[[ 11  -4  18  13 -14  25  -6]
 [ 11  -3  16  15 -15  23  -5]
 [ 12  -5  19  12 -14  27  -8]
 [ 11  -3  17  14 -15  24  -6]
 [ 12  -6  20  12 -14  28  -9]
 [ 12  -5  21  12 -14  29  -9]]
->
[[ 25  -6  11  -4  18  13 -14]
 [ 23  -5  11  -3  16  15 -15]
 [ 27  -8  12  -5  19  12 -14]
 [ 24  -6  11  -3  17  14 -15]
 [ 28  -9  12  -6  20  12 -14]
 [ 29  -9  12  -5  21  12 -14]]

[[  2 -28 -15   2  27   9  -2]
 [  6 -15   1  23  17  38 -32]
 [ -1 -34 -17   1  33  12  -4]
 [  2 -30 -15   5  29  14  -6]
 [ 18   6   6  19  -5  19 -13]
 [  6 -11   3  24  14  38 -33]
 [ -2 -27 -15  -3  26   5   1]
 [  0  -5  -2   0   5   2  -1]
 [  0 -29 -14   4  29  14  -7]
 [ 20  -7 -10   4   4  -4  14]
 [  1  10  -3 -16 -13 -29  28]]
->
[[  9  -2   2 -28 -15   2  27]
 [ 38 -32   6 -15   1  23  17]
 [ 12  -4  -1 -34 -17   1  33]
 [ 14  -6   2 -30 -15   5  29]
 [ 19 -13  18   6   6  19  -5]
 [ 38 -33   6 -11   3  24  14]
 [  5   1  -2 -27 -15  -3  26]
 [  2  -1   0  -5  -2   0   5]
 [ 14  -7   0 -29 -14   4  29]
 [ -4  14  20  -7 -10   4   4]
 [-29  28   1  10  -3 -16 -13]]

[[ 12   9  20  14 -14   7   6  13]
 [ 11 -13  -7  -9   3   6  10   0]
 [ -3  -9 -10  -6   7   4   6  -4]
 [-15  -1 -13  -8  10  -8  -9 -11]
 [  1  22  34  31 -20  12   7  19]
 [  5   1   2  -1  -2  -3  -4   1]]
->
[[  6  13  12   9  20  14 -14   7]
 [ 10   0  11 -13  -7  -9   3   6]
 [  6  -4  -3  -9 -10  -6   7   4]
 [ -9 -11 -15  -1 -13  -8  10  -8]
 [  7  19   1  22  34  31 -20  12]
 [ -4   1   5   1   2  -1  -2  -3]]

[[ 10 -12 -11  -8  -8  18  11   7 -16   7  25   0  -2]
 [ 11 -11 -13  -6  -9  18  12   5 -19   5  28  -2  -2]
 [-14  16  15  10  11 -24 -15  -8  23  -8 -35   1   2]]
->
[[  0  -2  10 -12 -11  -8  -8  18  11   7 -16   7  25]
 [ -2  -2  11 -11 -13  -6  -9  18  12   5 -19   5  28]
 [  1   2 -14  16  15  10  11 -24 -15  -8  23  -8 -35]]

[[-13  20  -4  18 -26   7   7  -3 -13  -6]
 [-29   6 -16  21   5  21 -20  -7 -22  20]
 [-22   5  -1  25  16  15   6  11  -3  -4]
 [-23  -7  -1 -15   8 -31   0 -13  -4 -21]
 [-23  -9 -32   3  -3  -6   3  25  16  -3]
 [ 11 -18 -15 -19  35  14   1  -4  -9  24]
 [  3  -7  14 -10   3   4 -14   6  -8   4]]
->
[[-13  -6 -13  20  -4  18 -26   7   7  -3]
 [-22  20 -29   6 -16  21   5  21 -20  -7]
 [ -3  -4 -22   5  -1  25  16  15   6  11]
 [ -4 -21 -23  -7  -1 -15   8 -31   0 -13]
 [ 16  -3 -23  -9 -32   3  -3  -6   3  25]
 [ -9  24  11 -18 -15 -19  35  14   1  -4]
 [ -8   4   3  -7  14 -10   3   4 -14   6]]

[[ -6 -24 -35 -23]
 [-10 -26 -13  12]
 [-18  19 -15 -22]
 [-18  22  13  27]
 [ 27  12   3   3]
 [-21  -5  -1  18]
 [-18  28  12  18]
 [  0   9 -33 -14]
 [ -8   8   2   5]
 [ -7   6   5   6]
 [ -4  13  27   4]
 [  3  20  -5   3]]
->
[[-35 -23  -6 -24]
 [-13  12 -10 -26]
 [-15 -22 -18  19]
 [ 13  27 -18  22]
 [  3   3  27  12]
 [ -1  18 -21  -5]
 [ 12  18 -18  28]
 [-33 -14   0   9]
 [  2   5  -8   8]
 [  5   6  -7   6]
 [ 27   4  -4  13]
 [ -5   3   3  20]]

[[ -9  14   0   7   4  11   8  10   4 -12  -5   0 -12   1  -1]
 [  3 -22  -9  27  -3   7   1  28   0  -7   8  -6  -4   0  -7]]
->
[[  1  -1  -9  14   0   7   4  11   8  10   4 -12  -5   0 -12]
 [  0  -7   3 -22  -9  27  -3   7   1  28   0  -7   8  -6  -4]]

[[ -9  -1  -3 -17  -6  12  -1 -22]
 [-16  -4  -9  -8 -12  19  -3 -31]
 [ -8   6 -21  10  -3  16  -3  -9]
 [ -2  -6   1  -2  -7   1   4   2]
 [  4  -8   0   7  -9  -6  -9  10]
 [ -2  -7  -2   0  -4   1   8 -14]
 [-17  12 -10 -22   1  27   2 -20]
 [ -4  -8   4  -2  -7   1   4  -6]]
->
[[ -1 -22  -9  -1  -3 -17  -6  12]
 [ -3 -31 -16  -4  -9  -8 -12  19]
 [ -3  -9  -8   6 -21  10  -3  16]
 [  4   2  -2  -6   1  -2  -7   1]
 [ -9  10   4  -8   0   7  -9  -6]
 [  8 -14  -2  -7  -2   0  -4   1]
 [  2 -20 -17  12 -10 -22   1  27]
 [  4  -6  -4  -8   4  -2  -7   1]]
